Below are the code and all the weights of a small trained network. Each question names an input and a class and asks about switching units off, where a switched-off unit gives its printed mean instead of its output.

import numpy as np


def w(rows, s, z=0):
    codes = np.array(rows[::2]) - 128.0
    scale = np.full(codes.shape[1], s)
    scale[-1] = z or s
    return codes * scale


def f(y):
    return y / 2 * (1 + np.tanh(0.7978845608 * (y + 0.044715 * y**3)))


def log_softmax(a):
    a = a - a.max(-1, keepdims=True)
    return a - np.log(np.exp(a).sum(-1, keepdims=True))


def net(x, mask):
    res = np.array(x, float).reshape(1, 3) / 4 @ E
    y = f(res @ A[0][:, :-1].T + A[0][:, -1])
    res = res + np.where(mask, y, B[0][:, -1]) @ B[0][:, :-1]
    return log_softmax(res[-1] @ U[:, :-1].T + U[:, -1])


A, B = {}, {}
E = w([
[84,176,88,123,253,40,114,139,24,102],'x0',
[237,144,58,149,175,223,167,192,201,111],'x1',
[202,50,137,231,128,21,58,172,106,185],'x2',
],0.013)
A[0] = w([
[153,60,198,164,135,94,84,135,100,167,91],'n1',
[176,124,113,155,195,139,158,161,137,123,187],'n2',
[203,48,148,247,124,78,60,218,125,208,96],'n3',
[114,129,95,153,72,127,98,94,132,200,9],'n4',
[91,135,94,153,186,115,143,144,121,49,103],'n5',
[112,73,128,158,179,3,40,91,61,139,136],'n6',
[44,120,243,91,43,86,110,61,88,152,188],'n7',
[131,198,79,105,224,90,131,158,83,100,134],'n8',
[133,140,55,98,122,187,143,144,130,134,153],'n9',
],0.011)
B[0] = w([
[177,181,149,128,97,183,90,189,150,125,186],'n1',
[155,81,157,98,176,159,104,96,147,109,194],'n2',
[100,77,90,64,123,58,216,27,92,126,252],'n3',
[77,130,65,206,170,102,124,78,77,219,136],'n4',
[164,88,133,136,130,97,130,120,153,47,167],'n5',
[113,213,178,211,73,169,61,220,152,165,242],'n6',
[133,106,103,60,130,105,245,57,61,89,249],'n7',
[114,111,80,66,134,115,224,80,75,136,213],'n8',
[135,182,170,174,148,160,129,160,166,150,186],'n9',
],0.012,0.023)
U = w([
[126,105,82,53,120,134,153,103,115,88,251],'0',
[94,122,57,106,160,88,150,100,58,124,214],'1',
[126,228,183,254,84,230,15,253,204,133,25],'2',
],0.012,0.0011)

Each question gives the input, the list of numbers given to net, and the class t.
The units are the neurons (one row each of A and B). Each row of codes is followed by its name. A weight is (code - 128) times the scale printed after its matrix; where a second scale follows, it is the last column's (A, B and U).
mask holds one flag per neuron, in row order. A switched-off neuron (its flag False) gives its mean, the last column of its row in B, instead of its output. The means were averaged over made-up inputs and are rounded, as every weight is.
A unit's drop is (log p(t) with every unit on - log p(t) with that unit switched off) / (log p(t) with every unit on - log p(t) with every unit switched off).
The circuit of an input: a set's keep is (log p(t) with only the set's units on - log p(t) with every unit switched off) / (log p(t) with every unit on - log p(t) with every unit switched off). Starting from all 9 units, units are removed one at a time, each time the one whose removal leaves the highest keep (on an exact tie, the one counted first), for as long as the keep stays at least 0.8.
units of the circuit, in order: the units of the circuit, biggest drop first
top k neurons: the k neurons with the biggest drops, biggest first
drop of u: that unit's drop, to one decimal
input [8,-1,5], class 2: top 2 neurons : n6, n7
input [-6,-7,2], class 1: top 3 neurons : n4, n2, n5
input [8,2,-7], class 0: units of the circuit, in order : n5
input [5,0,5], class 2: top 2 neurons : n6, n7
input [8,-3,8], class 2: top 2 neurons : n6, n1
input [-2,6,-4], class 2: top 2 neurons : n3, n7
input [4,-5,1], class 2: top 2 neurons : n6, n3
input [-8,-2,7], class 1: top 2 neurons : n4, n3
input [2,-7,8], class 2: top 2 neurons : n6, n1
input [0,3,-4], class 2: top 4 neurons : n3, n7, n9, n8
input [-8,-3,4], class 1: top 3 neurons : n4, n3, n2
input [8,7,0], class 0: top 3 neurons : n2, n5, n3
input [-6,-5,2], class 1: top 3 neurons : n4, n2, n5
input [4,-4,4], class 2: units of the circuit, in order : n6
input [-5,-1,3], class 1: drop of n4 : 0.6
input [5,-6,1], class 2: drop of n6 : 1.5
input [-8,-5,4], class 1: drop of n4 : 1.3
